Below are the code and all the weights of a small trained network. Each question names an input and a target symbol and asks about switching units off, where a switched-off unit gives its printed mean instead of its output.

import numpy as np


def w(rows, s, z=0):
    codes = np.array(rows[::2]) - 128.0
    scale = np.full(codes.shape[1], s)
    scale[-1] = z or s
    return codes * scale


def norm(h):
    return h / np.sqrt((h * h).mean(-1, keepdims=True) + 1e-5)


def f(y):
    return np.maximum(y, 0)


def softmax(a):
    e = np.exp(a - a.max(-1, keepdims=True))
    return e / e.sum(-1, keepdims=True)


def log_softmax(a):
    a = a - a.max(-1, keepdims=True)
    return a - np.log(np.exp(a).sum(-1, keepdims=True))


def net(x, mask):
    ids = ['ΘΩαβεζλμξπσφ'.index(c) for c in x.split()]
    T = len(ids)
    res = E[ids] + P[:T]
    r = norm(res)
    for j in range(2):
        rows = slice(2 * j, 2 * j + 2)
        q, k, v = (r @ M[0][rows].T for M in (Q, K, V))
        z = softmax(np.where(np.tri(T) > 0, q @ k.T / 2**0.5, -1e9)) @ v
        o = O[0][rows]
        res = res + np.where(mask[j], z, o[:, -1]) @ o[:, :-1]
    y = f(norm(res) @ A[0][:, :-1].T + A[0][:, -1])
    res = res + np.where(mask[2:6], y, B[0][:, -1]) @ B[0][:, :-1]
    return log_softmax(norm(res)[-1] @ U[:, :-1].T + U[:, -1])


Q, K, V, O, A, B = {}, {}, {}, {}, {}, {}
E = w([
[131,150,141,180,195,104,141],'Θ',
[197,103,144,137,179,135,182],'Ω',
[187,112,104,124,174,167,161],'α',
[139,199,91,72,141,67,41],'β',
[152,114,147,132,150,112,130],'ε',
[133,133,139,178,181,140,177],'ζ',
[136,112,86,145,165,93,137],'λ',
[120,199,158,202,120,128,150],'μ',
[151,94,103,6,106,153,198],'ξ',
[176,115,199,83,198,170,149],'π',
[136,157,183,100,123,69,133],'σ',
[202,160,180,86,185,175,100],'φ',
],0.014)
P = w([
[117,191,92,107,145,107,158],'0',
[106,80,106,181,203,130,141],'1',
[246,128,168,155,139,91,160],'2',
[93,155,78,133,91,135,138],'3',
[91,61,116,171,190,151,115],'4',
[237,121,164,147,130,67,161],'5',
[89,169,96,116,114,118,148],'6',
[96,48,131,164,177,154,100],'7',
],0.011)
Q[0] = w([
[17,70,52,119,124,195,89],'head 1',
[60,2,136,163,213,150,77],'head 1',
[28,171,180,79,44,163,42],'head 2',
[10,53,59,164,139,186,57],'head 2',
],0.009)
K[0] = w([
[135,42,129,160,55,160,82],'head 1',
[82,47,141,101,49,65,86],'head 1',
[91,104,192,117,81,146,82],'head 2',
[156,9,108,200,105,114,68],'head 2',
],0.011)
V[0] = w([
[135,116,179,67,121,37,244],'head 1',
[141,184,65,131,203,62,2],'head 1',
[117,28,66,98,48,12,159],'head 2',
[179,196,87,226,71,77,156],'head 2',
],0.0061)
O[0] = w([
[23,72,129,106,52,173,200,212],'head 1',
[159,76,101,140,75,141,2,203],'head 1',
[141,101,93,87,230,60,160,1],'head 2',
[47,124,217,74,81,77,159,197],'head 2',
],0.0081,0.0046)
A[0] = w([
[75,229,195,177,78,162,111,2],'neuron 1',
[2,77,97,110,144,162,124,101],'neuron 2',
[181,61,190,96,87,164,205,41],'neuron 3',
[192,170,177,233,206,109,168,147],'neuron 4',
],0.0073,0.0038)
B[0] = w([
[117,53,84,95,185,130,110,233],'neuron 1',
[251,129,167,177,128,116,106,215],'neuron 2',
[86,175,126,187,171,90,98,254],'neuron 3',
[127,169,111,68,110,123,133,237],'neuron 4',
],0.012,0.0044)
U = w([
[127,52,119,121,224,53,105,135],'Θ',
[56,142,119,201,168,67,166,3],'Ω',
[133,215,72,182,75,180,158,102],'α',
[133,251,126,92,133,85,76,123],'β',
[176,53,205,181,46,137,120,49],'ε',
[116,62,163,143,159,141,231,107],'ζ',
[197,103,115,132,157,95,104,186],'λ',
[4,108,112,139,96,136,114,201],'μ',
[193,131,90,8,144,139,182,153],'ξ',
[96,152,181,117,156,204,97,236],'π',
[81,141,224,68,135,102,122,157],'σ',
[159,124,107,133,62,189,41,152],'φ',
],0.012,0.0045)

Each question gives the input, a string of symbols that net reads in full, and the target symbol t.
The units are the heads (2 rows each of Q, K, V and O) and the neurons (one row each of A and B). Each row of codes is followed by its name. A weight is (code - 128) times the scale printed after its matrix; where a second scale follows, it is the last column's (O, A, B and U).
mask holds one flag per unit, heads first, then neurons. A switched-off unit (its flag False) gives its mean, the last column of its rows in O or B, instead of its output. The means were averaged over made-up inputs and are rounded, as every weight is.
A unit's drop is (log p(t) with every unit on - log p(t) with that unit switched off) / (log p(t) with every unit on - log p(t) with every unit switched off).
The circuit of an input: a set's keep is (log p(t) with only the set's units on - log p(t) with every unit switched off) / (log p(t) with every unit on - log p(t) with every unit switched off). Starting from all 6 units, units are removed one at a time, each time the one whose removal leaves the highest keep (on an exact tie, the one counted first), for as long as the keep stays at least 0.8.
units of the circuit, in order: the units of the circuit, biggest drop first
unit that matters most: the unit with the biggest drop
k most important neurons: the k neurons with the biggest drops, biggest first
which heads matter: for each layer, one digit per head in row order, 1 if its drop is at least 0.15 and else 0, layers parted by /
input λ φ π μ, target μ: units of the circuit, in order	neuron 1
input α μ Θ λ ε λ, target β: units of the circuit, in order	neuron 4; neuron 1; neuron 2
input α μ Θ α β μ μ π, target φ: which heads matter	10
input μ μ μ, target σ: units of the circuit, in order	head 2; neuron 1; neuron 2
input α α α, target β: units of the circuit, in order	neuron 3; neuron 4
input ξ ζ ε, target ξ: which heads matter	01
input φ μ λ α α σ, target φ: units of the circuit, in order	head 2; head 1
input μ Ω φ ε, target ε: units of the circuit, in order	neuron 2; neuron 4
input α φ μ, target β: which heads matter	00
input λ ξ φ Θ μ ξ, target Θ: 2 most important neurons	neuron 3; neuron 4
input ξ Ω Ω π π, target ζ: which heads matter	10
input σ μ α, target Ω: units of the circuit, in order	neuron 3; head 1
input μ ε σ, target σ: which heads matter	01
input φ Θ φ μ β, target φ: unit that matters most	neuron 3
input ζ α π ε μ μ α Θ, target λ: units of the circuit, in order	neuron 2; neuron 4
input μ ξ ζ Θ Θ α μ μ, target ζ: 3 most important neurons	neuron 1; neuron 3; neuron 2
input μ μ φ Θ μ μ Ω, target Ω: which heads matter	00
input π μ μ β ξ ξ, target α: units of the circuit, in order	head 2; neuron 3; head 1
input μ α λ σ Θ φ λ ξ, target ζ: units of the circuit, in order	head 1; neuron 2; neuron 3
input α π Θ, target β: units of the circuit, in order	neuron 4
input μ π ζ ζ π λ Θ, target Θ: 2 most important neurons	neuron 1; neuron 2
input α ξ ε σ ζ, target ε: 2 most important neurons	neuron 2; neuron 1
input σ α ζ α α σ ζ, target ζ: units of the circuit, in order	head 1; neuron 3; neuron 1
input ε ζ α μ ζ β Ω μ, target φ: which heads matter	10
